Below are the code and all the weights of a small trained network. Each question names an input and a target symbol and asks about switching units off, where a switched-off unit gives its printed mean instead of its output.

import numpy as np


def w(rows, s, z=0):
    codes = np.array(rows[::2]) - 128.0
    scale = np.full(codes.shape[1], s)
    scale[-1] = z or s
    return codes * scale


def f(y):
    return y / 2 * (1 + np.tanh(0.7978845608 * (y + 0.044715 * y**3)))


def softmax(a):
    e = np.exp(a - a.max(-1, keepdims=True))
    return e / e.sum(-1, keepdims=True)


def log_softmax(a):
    a = a - a.max(-1, keepdims=True)
    return a - np.log(np.exp(a).sum(-1, keepdims=True))


def net(x, mask):
    ids = ['βεζηλμξστφψω'.index(c) for c in x.split()]
    T = len(ids)
    res = E[ids] + P[:T]
    q, k, v = (res @ M[0].T for M in (Q, K, V))
    z = softmax(np.where(np.tri(T) > 0, q @ k.T / 4**0.5, -1e9)) @ v
    res = res + np.where(mask[0], z, O[0][:, -1]) @ O[0][:, :-1]
    y = f(res @ A[0][:, :-1].T + A[0][:, -1])
    res = res + np.where(mask[1:9], y, B[0][:, -1]) @ B[0][:, :-1]
    return log_softmax(res[-1] @ U[:, :-1].T + U[:, -1])


Q, K, V, O, A, B = {}, {}, {}, {}, {}, {}
E = w([
[164,82,100,69],'β',
[106,61,116,110],'ε',
[94,219,163,98],'ζ',
[154,121,169,113],'η',
[90,102,156,212],'λ',
[48,148,164,137],'μ',
[126,184,130,72],'ξ',
[193,94,83,152],'σ',
[95,128,98,141],'τ',
[113,134,73,100],'φ',
[184,119,253,148],'ψ',
[161,108,107,58],'ω',
],0.016)
P = w([
[3,108,108,56],'0',
[60,125,116,58],'1',
[65,119,119,55],'2',
[73,109,130,64],'3',
[82,115,129,82],'4',
[94,130,125,95],'5',
[87,131,133,110],'6',
[88,140,138,124],'7',
[78,136,126,115],'8',
[81,138,143,135],'9',
[85,143,137,140],'10',
[70,149,132,136],'11',
],0.0048)
Q[0] = w([
[233,143,215,254],'head 0',
[137,138,150,184],'head 0',
[214,187,206,213],'head 0',
[111,110,146,148],'head 0',
],0.0072)
K[0] = w([
[2,102,15,136],'head 0',
[84,146,93,181],'head 0',
[11,151,88,99],'head 0',
[112,113,141,174],'head 0',
],0.009)
V[0] = w([
[118,160,1,121],'head 0',
[178,202,125,108],'head 0',
[129,198,146,121],'head 0',
[91,170,134,165],'head 0',
],0.0069)
O[0] = w([
[136,140,2,89,156],'head 0',
[206,194,110,107,8],'head 0',
[140,248,146,149,79],'head 0',
[24,206,117,188,109],'head 0',
],0.0064,0.0015)
A[0] = w([
[143,178,85,20,109],'neuron 0',
[62,63,93,82,92],'neuron 1',
[204,56,85,121,250],'neuron 2',
[62,163,148,105,153],'neuron 3',
[91,137,94,96,77],'neuron 4',
[131,102,25,113,103],'neuron 5',
[159,119,126,3,71],'neuron 6',
[125,159,146,50,136],'neuron 7',
],0.012,0.0025)
B[0] = w([
[189,155,80,254,194],'neuron 0',
[71,73,71,151,254],'neuron 1',
[154,116,146,42,193],'neuron 2',
[109,195,202,65,195],'neuron 3',
[80,141,97,136,171],'neuron 4',
[171,196,9,64,218],'neuron 5',
[202,60,146,221,182],'neuron 6',
[225,164,151,147,160],'neuron 7',
],0.0085,0.0053)
U = w([
[151,97,204,85,254],'β',
[69,152,94,104,225],'ε',
[67,91,137,228,136],'ζ',
[53,161,148,79,94],'η',
[160,87,108,177,55],'λ',
[117,152,57,164,123],'μ',
[87,43,103,96,87],'ξ',
[144,165,118,206,77],'σ',
[122,120,134,118,26],'τ',
[154,74,106,130,50],'φ',
[153,144,100,2,50],'ψ',
[134,217,131,87,61],'ω',
],0.0085,0.0069)

Each question gives the input, a string of symbols that net reads in full, and the target symbol t.
The units are the heads (4 rows each of Q, K, V and O) and the neurons (one row each of A and B). Each row of codes is followed by its name. A weight is (code - 128) times the scale printed after its matrix; where a second scale follows, it is the last column's (O, A, B and U).
mask holds one flag per unit, heads first, then neurons. A switched-off unit (its flag False) gives its mean, the last column of its rows in O or B, instead of its output. The means were averaged over made-up inputs and are rounded, as every weight is.
A unit's drop is (log p(t) with every unit on - log p(t) with that unit switched off) / (log p(t) with every unit on - log p(t) with every unit switched off).
The circuit of an input: a set's keep is (log p(t) with only the set's units on - log p(t) with every unit switched off) / (log p(t) with every unit on - log p(t) with every unit switched off). Starting from all 9 units, units are removed one at a time, each time the one whose removal leaves the highest keep (on an exact tie, the one counted first), for as long as the keep stays at least 0.8.
circuit, biggest first: the units of the circuit, biggest drop first
top k neurons: the k neurons with the biggest drops, biggest first
drop when u is switched off: that unit's drop, to one decimal
input τ ψ ξ, target β: circuit, biggest first => [head 0; neuron 5; neuron 7]
input ζ φ μ ψ τ τ μ τ φ φ β, target β: circuit, biggest first => [head 0; neuron 5; neuron 2]
input ε τ τ ε ε, target ξ: circuit, biggest first => [neuron 1; head 0; neuron 0]
input τ ξ σ τ φ, target μ: circuit, biggest first => [neuron 0; head 0; neuron 5]
input ω β σ ψ μ, target β: circuit, biggest first => [head 0; neuron 5; neuron 3]
input λ η ζ, target ω: top 4 neurons => [neuron 3; neuron 7; neuron 1; neuron 0]
input τ φ β, target φ: circuit, biggest first => [neuron 6; neuron 2; head 0; neuron 0]
input τ τ ζ ψ ω φ, target β: top 2 neurons => [neuron 5; neuron 1]
input λ ε ε, target ξ: top neuron => [neuron 1]
input ξ τ ψ μ, target β: drop when neuron 5 is switched off => 0.2
input μ ψ φ ε, target β: drop when head 0 is switched off => 1.5
input τ ε ζ φ, target μ: drop when neuron 5 is switched off => 0.2
input μ τ τ λ ψ ε, target β: drop when head 0 is switched off => 1.4
